Below is a small trained network, with its code and all its weights. Each question gives an input and a class and asks what happens when units are switched off, that is, made to give their printed mean instead of their output.

import numpy as np


def w(rows, s, z=0):
    codes = np.array(rows[::2]) - 128.0
    scale = np.full(codes.shape[1], s)
    scale[-1] = z or s
    return codes * scale


def f(y):
    return y / 2 * (1 + np.tanh(0.7978845608 * (y + 0.044715 * y**3)))


def log_softmax(a):
    a = a - a.max(-1, keepdims=True)
    return a - np.log(np.exp(a).sum(-1, keepdims=True))


def net(x, mask):
    res = np.array(x, float).reshape(1, 6) / 4 @ E
    y = f(res @ A[0][:, :-1].T + A[0][:, -1])
    res = res + np.where(mask, y, B[0][:, -1]) @ B[0][:, :-1]
    return log_softmax(res[-1] @ U[:, :-1].T + U[:, -1])


A, B = {}, {}
E = w([
[173,159,88,135,166,104,116,182],'x0',
[88,180,100,26,199,138,73,79],'x1',
[172,130,139,90,158,68,136,174],'x2',
[201,119,110,102,58,219,57,79],'x3',
[129,175,184,195,60,59,2,101],'x4',
[163,127,111,193,171,74,93,37],'x5',
],0.0096)
A[0] = w([
[78,158,119,56,186,123,63,107,95],'n1',
[51,197,169,165,167,83,185,135,55],'n2',
[65,164,172,83,96,195,100,247,147],'n3',
[89,178,165,133,69,68,42,151,5],'n4',
[159,114,160,100,255,130,129,192,223],'n5',
[67,153,83,69,158,127,83,116,3],'n6',
],0.0089,0.0053)
B[0] = w([
[210,76,188,169,99,83,174,156,211],'n1',
[215,216,125,75,95,150,69,171,204],'n2',
[147,121,153,162,198,104,96,72,226],'n3',
[4,119,61,71,156,146,179,184,204],'n4',
[113,137,111,107,98,104,149,84,255],'n5',
[101,85,96,170,61,138,147,191,166],'n6',
],0.013,0.009)
U = w([
[27,29,12,38,178,217,223,217,17],'0',
[167,31,212,222,78,127,186,242,54],'1',
[196,160,161,59,71,217,69,172,194],'2',
[120,92,161,134,149,123,129,132,255],'3',
[126,77,176,209,254,80,99,84,73],'4',
[119,93,162,117,125,140,138,138,189],'5',
],0.0082,0.0043)

Each question gives the input, the list of numbers given to net, and the class t.
The units are the neurons (one row each of A and B). Each row of codes is followed by its name. A weight is (code - 128) times the scale printed after its matrix; where a second scale follows, it is the last column's (A, B and U).
mask holds one flag per neuron, in row order. A switched-off neuron (its flag False) gives its mean, the last column of its row in B, instead of its output. The means were averaged over made-up inputs and are rounded, as every weight is.
A unit's drop is (log p(t) with every unit on - log p(t) with that unit switched off) / (log p(t) with every unit on - log p(t) with every unit switched off).
The circuit of an input: a set's keep is (log p(t) with only the set's units on - log p(t) with every unit switched off) / (log p(t) with every unit on - log p(t) with every unit switched off). Starting from all 6 units, units are removed one at a time, each time the one whose removal leaves the highest keep (on an exact tie, the one counted first), for as long as the keep stays at least 0.8.
circuit, biggest first: the units of the circuit, biggest drop first
unit that matters most: the unit with the biggest drop
k most important neurons: the k neurons with the biggest drops, biggest first
drop of u: that unit's drop, to one decimal
input [2,4,-2,-3,-2,-1], class 1: circuit, biggest first	n4, n1
input [4,4,6,4,1,-5], class 5: 2 most important neurons	n2, n5
input [-2,5,1,-4,2,5], class 1: 3 most important neurons	n1, n3, n6
input [5,6,-6,3,4,5], class 1: 3 most important neurons	n1, n6, n3
input [-1,1,1,-4,0,-3], class 2: 2 most important neurons	n2, n4
input [-2,1,2,-5,6,-7], class 4: 3 most important neurons	n3, n6, n5
input [3,-2,7,-3,3,6], class 5: circuit, biggest first	n3, n1
input [7,5,1,4,-5,0], class 3: unit that matters most	n4
input [6,-6,-5,2,6,-1], class 0: circuit, biggest first	n4, n1
input [-2,-7,6,-8,5,7], class 2: 2 most important neurons	n2, n1
input [7,7,-3,7,5,4], class 1: circuit, biggest first	n1, n6
input [-1,-6,0,-8,-6,3], class 2: circuit, biggest first	n2, n1
input [5,-5,1,-2,5,-1], class 0: 3 most important neurons	n4, n1, n3
input [2,4,0,2,-2,-8], class 4: circuit, biggest first	n3
input [-7,-5,8,-7,3,-6], class 5: 2 most important neurons	n3, n1
input [-7,8,6,0,5,-6], class 1: 2 most important neurons	n1, n6
input [7,8,2,-5,-4,6], class 1: circuit, biggest first	n1, n6
input [-4,7,-6,-1,-5,1], class 1: 2 most important neurons	n1, n4
input [7,-7,3,-8,0,5], class 2: 2 most important neurons	n2, n1
input [-2,-2,-6,2,6,-6], class 0: 3 most important neurons	n4, n1, n2
input [-2,0,0,1,0,-5], class 4: 2 most important neurons	n3, n2
input [7,7,1,-8,3,-5], class 2: 2 most important neurons	n2, n5
input [8,4,8,-4,-3,6], class 3: unit that matters most	n5
input [3,-4,-3,-1,-6,-8], class 4: 2 most important neurons	n3, n4
input [5,8,6,8,8,3], class 0: drop of n4	1.1
input [8,8,7,1,7,-8], class 1: drop of n6	0.4
input [4,-4,3,-8,2,-1], class 2: drop of n2	0.6
input [3,3,-3,-8,-1,-6], class 2: drop of n2	1.0
input [2,8,-1,-5,2,-3], class 1: circuit, biggest first	n1
